Here is a tiny trained network, its code and every weight. The questions are about switching its units off for an input and a class, where a switched-off unit gives its printed mean instead of its output.

import numpy as np


def w(rows, s, z=0):
    codes = np.array(rows[::2]) - 128.0
    scale = np.full(codes.shape[1], s)
    scale[-1] = z or s
    return codes * scale


def f(y):
    return np.maximum(y, 0)


def log_softmax(a):
    a = a - a.max(-1, keepdims=True)
    return a - np.log(np.exp(a).sum(-1, keepdims=True))


def net(x, mask):
    res = np.array(x, float).reshape(1, 6) / 4 @ E
    y = f(res @ A[0][:, :-1].T + A[0][:, -1])
    res = res + np.where(mask, y, B[0][:, -1]) @ B[0][:, :-1]
    return log_softmax(res[-1] @ U[:, :-1].T + U[:, -1])


A, B = {}, {}
E = w([
[127,129,129,129],'x0',
[22,109,102,119],'x1',
[129,127,129,128],'x2',
[153,93,48,107],'x3',
[135,138,155,36],'x4',
[126,7,164,132],'x5',
],0.011)
A[0] = w([
[136,119,98,168,102],'n1',
[106,161,253,129,84],'n2',
[197,125,171,142,73],'n3',
[135,154,103,181,131],'n4',
[167,155,175,137,103],'n5',
[121,212,85,151,75],'n6',
[161,131,169,149,127],'n7',
[116,84,146,128,78],'n8',
[143,108,76,65,115],'n9',
[74,107,121,125,73],'n10',
[82,127,115,123,25],'n11',
[143,155,160,81,159],'n12',
[165,132,137,133,191],'n13',
[154,126,128,119,157],'n14',
[122,175,106,119,45],'n15',
[140,122,147,51,55],'n16',
[128,63,152,126,98],'n17',
[135,75,135,126,72],'n18',
[144,117,97,120,182],'n19',
[162,131,138,135,52],'n20',
[78,123,125,122,72],'n21',
[144,49,164,145,53],'n22',
[122,87,134,120,97],'n23',
[43,119,159,113,123],'n24',
[144,127,128,132,73],'n25',
[203,142,138,140,48],'n26',
[127,82,143,174,110],'n27',
[210,108,145,137,56],'n28',
[149,135,126,155,53],'n29',
[138,129,113,172,170],'n30',
[100,131,112,122,65],'n31',
[192,128,144,138,52],'n32',
[132,157,113,119,48],'n33',
[71,138,95,109,79],'n34',
[150,151,123,129,52],'n35',
[132,107,138,129,70],'n36',
[119,84,175,138,78],'n37',
[144,108,93,204,88],'n38',
[73,123,116,120,56],'n39',
[137,125,152,153,125],'n40',
[131,135,146,39,20],'n41',
[187,98,59,112,95],'n42',
[134,130,139,95,174],'n43',
[141,104,58,101,61],'n44',
[126,171,109,126,10],'n45',
[124,137,108,215,55],'n46',
[130,108,128,149,79],'n47',
],0.017,0.014)
B[0] = w([
[87,126,162,117,165],'n1',
[133,205,140,249,255],'n2',
[101,161,65,90,195],'n3',
[99,94,160,110,189],'n4',
[123,139,86,144,194],'n5',
[253,174,157,67,205],'n6',
[118,118,86,130,198],'n7',
[175,155,145,87,176],'n8',
[104,157,163,175,199],'n9',
[125,145,87,103,171],'n10',
[115,135,42,83,133],'n11',
[96,67,167,103,237],'n12',
[112,64,93,119,239],'n13',
[108,82,119,122,188],'n14',
[221,157,161,100,147],'n15',
[60,189,168,90,170],'n16',
[164,200,133,94,229],'n17',
[165,157,141,112,179],'n18',
[123,70,160,205,220],'n19',
[128,120,86,112,132],'n20',
[119,139,75,116,155],'n21',
[196,149,148,95,225],'n22',
[149,178,141,115,179],'n23',
[116,104,62,130,239],'n24',
[120,128,111,117,128],'n25',
[98,162,61,101,170],'n26',
[147,135,156,100,215],'n27',
[122,155,90,114,185],'n28',
[107,164,114,86,131],'n29',
[98,86,162,106,214],'n30',
[139,126,87,116,133],'n31',
[98,161,65,89,161],'n32',
[154,172,132,101,133],'n33',
[148,145,86,122,173],'n34',
[139,166,115,119,134],'n35',
[163,130,140,115,132],'n36',
[163,162,130,120,195],'n37',
[63,163,165,84,198],'n38',
[121,150,56,103,154],'n39',
[98,120,125,144,167],'n40',
[68,167,187,68,161],'n41',
[116,207,115,210,202],'n42',
[103,82,152,123,218],'n43',
[136,237,118,197,167],'n44',
[193,165,145,95,133],'n45',
[51,170,175,91,174],'n46',
[134,152,140,111,140],'n47',
],0.011,0.0086)
U = w([
[211,141,146,102,101],'0',
[110,122,32,116,83],'1',
[133,101,129,154,251],'2',
[65,129,184,110,38],'3',
[134,162,131,240,60],'4',
[138,96,122,148,242],'5',
[182,6,123,185,68],'6',
],0.013,0.019)

Each question gives the input, the list of numbers given to net, and the class t.
The units are the neurons (one row each of A and B). Each row of codes is followed by its name. A weight is (code - 128) times the scale printed after its matrix; where a second scale follows, it is the last column's (A, B and U).
mask holds one flag per neuron, in row order. A switched-off neuron (its flag False) gives its mean, the last column of its row in B, instead of its output. The means were averaged over made-up inputs and are rounded, as every weight is.
A unit's drop is (log p(t) with every unit on - log p(t) with that unit switched off) / (log p(t) with every unit on - log p(t) with every unit switched off).
The circuit of an input: a set's keep is (log p(t) with only the set's units on - log p(t) with every unit switched off) / (log p(t) with every unit on - log p(t) with every unit switched off). Starting from the 12 units with the biggest drops (on a tie, the unit counted first), units are removed one at a time, each time the one whose removal leaves the highest keep (on an exact tie, the one counted first), for as long as the keep stays at least 0.8.
circuit, biggest first: the units of the circuit, biggest drop first
most important unit: the unit with the biggest drop
k most important neurons: the k neurons with the biggest drops, biggest first
drop when u is switched off: that unit's drop, to one decimal
input [2,-6,3,-3,-7,-7], class 0: circuit, biggest first -> [n6]
input [4,-4,-7,8,-8,-7], class 3: circuit, biggest first -> [n38; n46]
input [-4,5,-1,4,8,-5], class 3: 2 most important neurons -> [n41; n16]
input [2,3,-7,7,-5,-2], class 4: circuit, biggest first -> [n44; n42]
input [4,-7,-7,7,0,2], class 1: 3 most important neurons -> [n2; n26; n32]
input [-2,0,8,8,5,-4], class 4: circuit, biggest first -> [n42; n9]
input [3,-7,-5,5,7,-6], class 1: 3 most important neurons -> [n26; n32; n13]
input [-5,-5,1,2,8,2], class 3: 2 most important neurons -> [n16; n41]
input [0,7,7,-6,-6,-3], class 1: circuit, biggest first -> [n24; n39]
input [0,0,0,-6,0,6], class 0: 2 most important neurons -> [n22; n17]
input [-2,0,-8,8,-3,1], class 4: 2 most important neurons -> [n42; n44]
input [-4,3,-8,8,-7,-5], class 4: 3 most important neurons -> [n44; n42; n12]
input [-3,5,1,0,-8,7], class 3: 3 most important neurons -> [n38; n46; n6]
input [5,4,-8,3,8,-5], class 3: circuit, biggest first -> [n41]
input [2,5,0,8,-4,-7], class 4: 2 most important neurons -> [n44; n42]
input [7,1,-3,8,8,1], class 3: 3 most important neurons -> [n41; n2; n16]
input [-2,5,-1,-6,1,3], class 4: 2 most important neurons -> [n2; n13]
input [-1,4,-4,8,-2,5], class 4: 2 most important neurons -> [n44; n42]
input [-5,-7,-6,-8,6,-7], class 4: 3 most important neurons -> [n2; n5; n22]
input [-2,-7,-4,-1,3,5], class 1: most important unit -> n3
input [3,5,-1,-5,5,-7], class 0: 2 most important neurons -> [n6; n15]
input [-8,3,4,-2,-2,-8], class 0: drop when n6 is switched off -> 0.5
input [7,8,-7,4,2,2], class 1: drop when n22 is switched off -> 0.0
input [0,1,0,2,-7,6], class 3: drop when n6 is switched off -> 0.2
input [-1,-5,-4,-5,-5,0], class 1: drop when n7 is switched off -> 0.2
